In the rows, zero is written as 100.
Here are made-up elements, facts about them, and rows of numbers that follow some of those facts. Name the element behind each unnamed row.

Some elements and their rows:
87 70 110 84 146 91 122 85 145 106 92 143 129 67 104 97 90 82 102 87 145 80 95 69 106 123 76 98 49 135 98 -> zaros
90 66 108 73 138 101 117 87 141 131 102 112 132 79 100 124 81 107 98 91 139 65 68 77 95 124 89 85 65 124 76 -> supim
91 53 107 75 149 92 117 94 126 109 98 128 111 102 128 120 71 105 104 99 144 61 78 75 88 119 79 82 61 136 77 -> bonis
90 53 99 75 142 89 117 111 152 79 91 124 123 79 139 120 82 105 102 89 137 66 68 80 72 117 108 81 55 143 80 -> druzo
75 67 122 133 142 121 87 117 172 135 105 73 91 81 125 75 67 65 130 96 132 90 100 77 77 115 123 99 44 68 78 -> statudus
86 54 111 79 143 93 117 90 122 111 102 135 123 99 114 122 75 107 104 99 142 60 72 72 88 119 71 82 67 132 74 -> klapus
115 87 108 72 92 120 120 85 95 104 88 101 130 101 133 126 69 65 125 111 123 92 93 69 104 126 75 78 69 80 72 -> plifil
75 55 123 133 78 142 117 112 99 78 104 149 116 78 124 126 89 72 130 96 134 92 48 77 69 108 139 101 62 147 85 -> drulol
110 75 124 129 114 100 100 113 101 88 90 121 83 98 138 110 77 59 129 100 146 93 71 75 70 119 117 102 48 80 102 -> rapobik
86 63 103 87 141 91 113 88 154 116 94 132 105 80 112 94 74 94 97 92 143 92 92 70 88 116 78 98 57 146 87 -> tosar
112 79 117 74 127 90 115 107 101 116 88 74 115 89 117 85 62 59 115 109 134 93 92 71 97 117 94 76 72 66 79 -> loro
88 58 106 73 138 88 111 85 139 129 98 111 127 70 93 113 62 102 96 89 146 76 66 69 85 114 82 84 70 131 79 -> tefan
74 68 99 153 89 141 119 105 168 104 101 88 94 65 144 107 63 103 122 98 123 97 92 72 69 120 137 99 48 153 74 -> getri
97 66 113 82 144 90 117 86 156 103 95 145 119 77 111 98 90 91 105 87 138 83 96 69 90 124 84 98 49 140 95 -> moger
113 86 121 105 109 145 121 94 101 136 99 150 142 111 79 128 71 99 131 111 121 81 56 66 79 126 72 103 66 71 73 -> zatrive
87 53 110 73 141 93 120 93 134 114 98 138 132 91 117 123 81 101 100 97 143 55 83 73 92 118 79 83 59 130 77 -> skubun
90 73 107 83 138 88 117 85 148 128 92 142 126 84 100 101 83 89 98 94 146 83 93 67 102 120 71 98 53 130 85 -> rapli
75 59 127 104 99 92 91 103 102 131 103 129 100 110 82 116 81 59 98 75 146 71 42 74 69 101 149 94 73 99 95 -> trefestan
113 66 128 76 142 84 116 113 104 82 90 163 108 95 121 87 116 58 132 105 147 83 78 70 72 104 73 101 53 54 105 -> gravogram

There are 2 kinds of fact about the elements: Θ, Λ.
banas (Θ skaska)
baril (Θ fugaplil dosko plogos) (Λ fava plaba sedas plenun retrom bridrar skubun kosti skaska muve tidrun veflan)
bobra (Θ drafal zufir)
brene (Θ trefestan skaska veflan)
brifi (Θ plemas kadral)
bupigor (Θ statudus)
burel (Λ reklir sedas plenun pozo driplol)
buskel (Λ fisis buskes skebrak sibra)
dosko (Θ nubus pluflil)
dovebi (Θ fugaplil gatral) (Λ gedu kleklo skadrur kadral)
drasten (Θ nomum)
drulol (Θ fugaplil nafir liki) (Λ gelu lutrestus tetin skugrir plifil guskik sibra)
druzo (Λ plaba banas klapus kosti bobra gefuvin statudus bonis)
duger (Θ veple) (Λ grofove buplodra)
dugu (Λ brifi fenis riskar tubrumum zatrive buplodra)
duzas (Θ vinom piri)
fava (Θ zodol)
fenes (Θ dosko)
fenis (Θ treklek)
fledrugun (Θ kadral pluflil) (Λ sedas tester dosko malem zaros sibra rapli)
folek (Θ legras rapobik bobra kadral)
fugaplil (Θ gatral sebes)
gatiple (Θ nubabol) (Λ neklu treklek zatrive gravogram dotrezu skadrur skugrir godrak todrise)
gatral (Θ bupigor)
gedu (Θ driplol muve)
gefuvin (Θ noger)
geskol (Λ noger tokek trefestan trinom riskotrum sibur)
getri (Θ gresos tofak) (Λ noger zodol kleklo raflur tefan)
goska (Θ nubus vako nubabol gravogram nubo) (Λ nubus plenun vinom)
gresos (Θ venul)
grofove (Θ treklek nubabol tidrun)
grolis (Λ treskur bridrar gravogram)
guskik (Θ nubus)
kekek (Θ baril treklek skaska)
kidro (Λ neklu kluklom vutol skirir tetin moger)
klekin (Θ fugaplil kadral)
kleklo (Θ legras)
klupli (Λ kekek duzas)
legras (Θ loro)
lepu (Λ brifi lutrestus tanas)
modrites (Λ reklir zufir legras tosar trinom plogos todrise)
muve (Θ skaska)
nafir (Θ skaska)
neka (Λ gelu supim skebrak zatrive skaska)
neklu (Θ pluflil sebes bupigor)
nobil (Λ tofak kluklom defakam zatrive trinom)
nomum (Θ neklu venul)
nubabol (Θ tesas liki)
nubo (Θ skaska) (Λ sedas vako dosko malem folek kadral)
piri (Θ vako) (Λ fugaplil nubus legras raflur godrak rapli)
plemas (Θ fugaplil dovebi)
plenidak (Λ tokek fisis staska pozo skebrak veple rapli)
plepu (Λ plenun bridrar gatral guskik statudus godrak)
plifil (Θ legras)
plogos (Θ rapobik)
pluflil (Θ gatral)
rapobik (Θ drulol)
ravur (Θ dosko kleklo)
retrom (Θ dosko)
riskotrum (Θ pluflil)
sebes (Θ statudus bupigor) (Λ brifi gedu tester treklek gravogram skirir skaska dregrafle muve sibra veflan livan)
skasa (Λ klapus gravogram tanas)
skaska (Θ vako tesas)
sofem (Θ brifi drafal skadrur)
sudrufos (Θ kleklo vinom)
tanas (Θ retrom)
temun (Λ gelu tester treklek kleklo topo drasten rapli tanas)
tesas (Θ pluflil)
tetin (Θ nomum drasten vinom bupigor)
tidrik (Θ klekin skadrur fledrugun veflan) (Λ defakam folek zazo livan)
tidrun (Θ duzas)
tofak (Θ gatral)
trakes (Θ plizas) (Λ fugaplil noger zufir loro dotrezu skugrir tanas)
vako (Θ fugaplil)
venul (Θ klekin riskotrum)
vinom (Θ vako neklu treklek bobra)
vudrur (Λ skirir)
zatrive (Θ vinom)
zavol (Λ gedu sedas tester neklu zaros)
zazo (Θ bupigor)
zodol (Θ sodek)
zufir (Θ gravogram)

Which element is each row?
No name comes twice in this set of rows, the named rows included.
108 73 123 76 106 90 116 98 99 110 91 142 134 102 99 125 77 58 126 112 144 87 46 69 69 106 77 98 73 67 82 -> zufir
116 82 123 72 124 92 122 102 103 104 88 90 113 74 131 81 80 59 127 112 130 98 97 65 104 120 70 91 54 62 92 -> kleklo
111 86 116 107 73 140 122 85 101 100 87 158 103 115 138 131 72 64 131 113 129 96 96 65 104 126 90 96 60 137 95 -> folek
108 84 118 151 94 130 121 86 95 88 98 162 88 100 147 135 62 90 131 112 138 89 44 67 69 123 67 102 43 141 99 -> kekek
71 70 117 151 85 132 122 83 102 84 102 164 85 114 139 130 71 72 118 89 148 85 45 70 68 121 128 102 59 145 104 -> brene
76 73 122 159 115 106 88 115 106 96 107 98 82 61 146 109 74 59 127 92 144 95 53 77 66 109 119 101 45 101 106 -> tesas
73 56 126 83 116 105 95 112 101 112 99 141 92 111 89 92 97 56 119 73 144 58 58 83 73 112 148 84 72 79 100 -> veflan
69 74 106 143 81 141 121 90 108 88 91 160 85 109 145 125 71 62 126 79 136 98 91 73 79 125 147 100 66 150 96 -> tidrik
113 85 116 142 129 139 121 91 98 96 93 167 139 112 95 133 97 98 129 109 123 84 68 66 73 127 72 101 45 115 87 -> fenis
74 82 115 105 91 145 94 115 101 135 99 68 81 108 116 109 52 59 125 85 141 91 68 78 74 123 148 84 70 72 86 -> klekin
74 55 126 106 122 91 102 105 98 117 101 153 128 88 96 121 98 64 105 78 149 60 43 75 68 101 96 95 66 104 92 -> driplol

Now the same elements, written a new way:
Some rows with their names:
110 104 76 132 46 133 104 89 75 127 129 111 93 87 82 104 104 129 106 77 118 60 81 103 94 71 102 120 101 87 105 107 93 -> piri
145 105 115 117 28 63 93 96 102 135 129 101 94 111 108 139 152 134 140 101 83 90 50 94 95 94 88 92 106 106 99 91 95 -> dovebi
115 106 102 116 97 99 101 103 112 129 91 87 86 82 108 136 133 124 113 143 117 75 67 92 87 73 76 86 79 96 83 131 94 -> zavol
97 100 94 122 85 113 117 121 107 109 88 105 95 76 86 99 117 98 102 100 101 82 86 106 103 61 94 109 93 132 116 141 129 -> plepu
119 93 103 108 75 58 102 115 73 98 119 103 107 104 104 125 131 88 108 98 114 126 75 113 113 126 106 101 123 93 118 87 92 -> klekin
111 111 91 92 105 86 94 105 102 114 90 98 100 91 106 107 110 102 107 121 116 105 87 94 99 110 89 98 105 79 92 83 77 -> gedu
104 121 89 100 97 104 92 109 94 123 85 108 102 99 91 97 93 94 108 87 126 99 111 90 90 115 102 108 118 88 94 87 72 -> kekek
101 100 103 80 117 92 104 109 104 100 99 105 102 105 119 113 99 85 89 111 104 104 94 95 97 85 98 92 121 101 101 101 96 -> riskar
97 97 98 89 115 89 104 115 107 106 85 96 101 91 113 107 103 91 88 113 106 110 95 102 101 91 98 93 112 93 109 103 94 -> veflan
124 93 110 95 37 46 89 115 83 114 127 100 105 118 118 110 113 130 134 75 71 115 76 87 119 112 107 95 132 93 119 67 94 -> fugaplil
92 94 95 88 110 95 107 118 101 102 88 96 97 90 117 106 97 90 89 105 105 106 95 99 103 89 100 100 115 101 107 105 100 -> kosti
107 102 114 94 117 105 99 102 105 103 91 107 110 96 121 109 93 95 95 115 105 107 79 87 97 89 101 96 125 80 109 104 100 -> kluklom
98 126 107 100 95 95 74 102 70 90 87 105 95 115 92 90 96 84 85 121 99 101 96 82 123 99 80 109 92 100 100 69 94 -> ravur
126 89 99 99 41 86 83 100 70 128 122 95 103 114 127 140 129 94 99 76 97 104 94 90 112 121 103 119 131 78 112 77 75 -> vako
98 99 80 99 103 100 101 112 91 97 108 100 107 91 94 102 104 82 95 111 115 105 94 109 119 109 91 112 112 88 99 83 90 -> bobra
95 93 96 92 116 90 104 120 96 102 96 96 95 92 120 109 95 101 92 108 108 104 98 86 106 87 96 99 110 96 109 106 100 -> driplol
103 105 88 96 98 97 105 100 84 100 111 105 97 94 94 98 93 102 92 104 114 98 86 97 105 101 99 108 111 88 102 80 93 -> zufir
97 112 78 100 90 98 90 101 91 111 104 100 99 104 104 97 99 93 85 101 117 111 100 104 99 104 101 101 118 79 100 93 90 -> nubabol
92 92 84 91 106 93 105 119 108 97 78 93 95 86 111 104 106 84 90 96 96 103 102 99 110 91 100 106 110 110 117 107 107 -> bridrar

Name these rows:
No name comes twice in this set of rows, the named rows included.
91 89 70 104 108 102 103 107 102 94 130 104 113 82 89 85 98 89 105 121 119 114 87 123 118 108 89 107 120 77 90 81 88 -> nomum
104 117 84 65 92 80 106 92 99 102 96 98 85 111 83 94 104 103 83 106 100 98 101 110 106 88 92 99 84 111 106 54 81 -> tanas
110 106 113 110 128 76 120 130 66 71 100 120 114 89 66 91 98 86 114 124 134 106 71 97 122 123 86 117 91 113 96 69 96 -> legras
91 90 95 91 107 80 104 125 80 104 103 92 99 95 111 109 88 123 90 112 120 91 93 94 105 85 106 88 94 92 103 97 94 -> rapli
115 112 91 85 81 102 129 88 129 110 90 99 88 92 76 112 126 108 98 107 93 83 88 128 83 56 97 92 79 132 110 100 104 -> skasa
100 100 110 78 118 95 103 106 110 100 108 107 101 112 122 118 100 78 85 116 107 102 101 102 92 87 98 98 131 112 85 101 92 -> buplodra
115 103 97 90 90 91 114 99 105 119 106 96 92 97 84 117 118 141 98 127 114 71 79 118 80 53 97 81 67 104 97 106 91 -> temun
95 93 90 102 96 126 91 109 108 103 113 100 127 86 91 83 91 103 116 115 94 101 90 107 125 98 89 105 112 66 87 67 91 -> tetin
119 121 91 103 82 101 124 87 99 102 113 117 92 98 65 98 109 134 110 102 111 75 67 111 89 64 101 101 91 112 102 92 98 -> trakes
104 101 86 70 103 91 115 103 121 103 82 92 94 88 103 111 112 88 83 100 88 104 97 115 104 83 101 101 98 104 123 89 95 -> gravogram
92 109 80 110 97 98 72 103 133 107 112 99 104 89 97 55 93 115 133 129 87 122 73 103 120 98 81 83 128 64 84 75 99 -> neklu
93 94 79 98 93 115 93 105 89 104 114 97 104 92 103 101 100 88 89 106 106 101 102 102 117 102 88 115 113 80 99 84 87 -> tidrun

Now the same elements, written a new way:
Some elements and their rows:
101 101 80 107 96 96 108 113 101 98 96 101 94 95 78 85 104 105 102 104 99 93 97 114 104 109 100 106 104 95 -> vutol
102 101 90 111 91 95 117 106 104 94 96 111 96 96 76 90 103 115 98 107 104 95 101 104 108 112 100 104 97 92 -> vudrur
94 102 80 103 95 95 109 115 98 100 90 93 97 96 76 83 106 98 107 107 107 97 93 114 100 109 105 108 106 100 -> skirir
64 115 105 108 113 101 100 124 119 115 100 77 130 99 126 90 82 108 108 68 105 129 84 96 72 115 101 104 105 97 -> tanas
101 93 122 89 106 102 114 84 84 86 86 101 74 95 121 108 92 89 122 130 102 86 73 98 85 76 75 85 107 97 -> tidrun
92 106 108 128 110 111 110 108 94 92 98 90 100 93 125 113 94 98 95 72 92 97 50 104 92 74 79 98 136 99 -> zufir
103 93 98 107 92 88 123 112 102 91 99 120 104 97 86 97 109 118 99 100 101 97 112 94 114 107 106 105 92 77 -> neka
106 99 98 118 95 88 108 101 84 94 99 89 96 101 65 98 101 110 98 97 84 82 116 111 115 104 103 97 105 89 -> plizas
95 117 94 95 99 95 124 101 100 98 97 93 92 97 83 90 98 100 122 100 94 90 114 113 95 98 112 96 108 100 -> plaba
102 92 81 103 98 89 112 109 86 111 93 84 98 108 90 88 111 92 114 88 98 102 101 102 104 95 113 102 104 99 -> rapli
94 102 86 106 88 97 111 107 98 99 98 92 97 101 75 81 105 100 110 105 106 93 94 110 97 110 105 106 101 101 -> livan
101 105 83 101 94 95 123 107 97 104 99 89 89 94 92 94 101 97 123 95 91 91 110 112 95 96 116 95 112 103 -> plenun
118 85 121 95 100 106 104 85 96 90 103 114 87 107 134 131 86 100 84 112 103 110 97 73 106 96 70 88 93 98 -> piri
108 125 73 81 122 93 96 71 109 100 115 144 121 97 120 80 100 83 86 92 107 117 109 88 91 78 77 123 99 131 -> brene
87 125 95 112 125 104 92 79 129 122 85 159 103 85 110 91 125 83 77 81 91 98 71 103 90 44 108 100 91 129 -> sofem
95 102 88 109 105 85 100 118 96 98 94 104 103 85 77 87 98 104 100 106 99 97 106 110 103 102 101 109 100 88 -> riskar
94 110 131 82 95 115 112 82 133 89 120 127 120 103 137 110 89 124 101 104 106 111 109 77 74 110 93 96 87 102 -> baril
115 103 115 90 85 113 104 61 94 73 129 114 120 126 123 101 100 101 85 98 110 112 90 76 100 114 63 113 98 112 -> nubo
101 100 77 104 103 91 112 117 96 107 86 84 88 93 86 94 100 95 104 95 105 108 101 109 111 107 103 105 112 95 -> skugrir

Rows to name:
No name comes twice in this set of rows, the named rows included.
106 124 99 68 118 99 101 73 97 83 118 109 114 97 131 92 80 83 109 108 111 113 116 88 83 100 75 113 110 118 -> banas
103 106 125 103 87 143 52 70 102 99 108 74 93 115 91 125 138 68 74 85 96 81 83 124 136 90 132 96 110 113 -> kadral
123 93 89 83 109 106 76 99 106 94 119 92 109 97 120 113 96 103 96 105 109 99 99 90 96 103 92 103 121 116 -> plogos
87 91 131 83 82 131 80 97 83 100 94 59 68 102 113 133 75 75 101 130 80 99 132 116 107 114 112 82 74 91 -> statudus
102 89 119 91 130 75 73 99 121 116 80 119 98 89 111 108 111 125 113 119 129 85 75 80 64 75 91 80 100 113 -> sudrufos
92 90 116 87 86 117 84 87 117 113 98 112 90 115 119 119 92 93 72 116 108 127 106 83 99 115 92 91 57 111 -> dovebi
101 88 119 83 97 132 60 98 88 104 104 67 79 106 131 134 81 67 84 112 92 114 111 97 120 107 98 91 90 106 -> fugaplil
94 91 103 89 136 71 93 97 87 93 80 127 99 87 129 87 84 99 112 131 121 107 74 77 63 75 53 105 98 108 -> grofove
110 78 135 103 98 113 99 92 55 71 87 64 69 104 114 126 95 74 106 123 113 84 61 103 119 92 73 100 129 81 -> treklek
90 114 114 100 119 101 127 88 122 95 115 136 132 99 159 96 80 121 103 79 103 124 73 64 54 85 67 96 103 113 -> goska

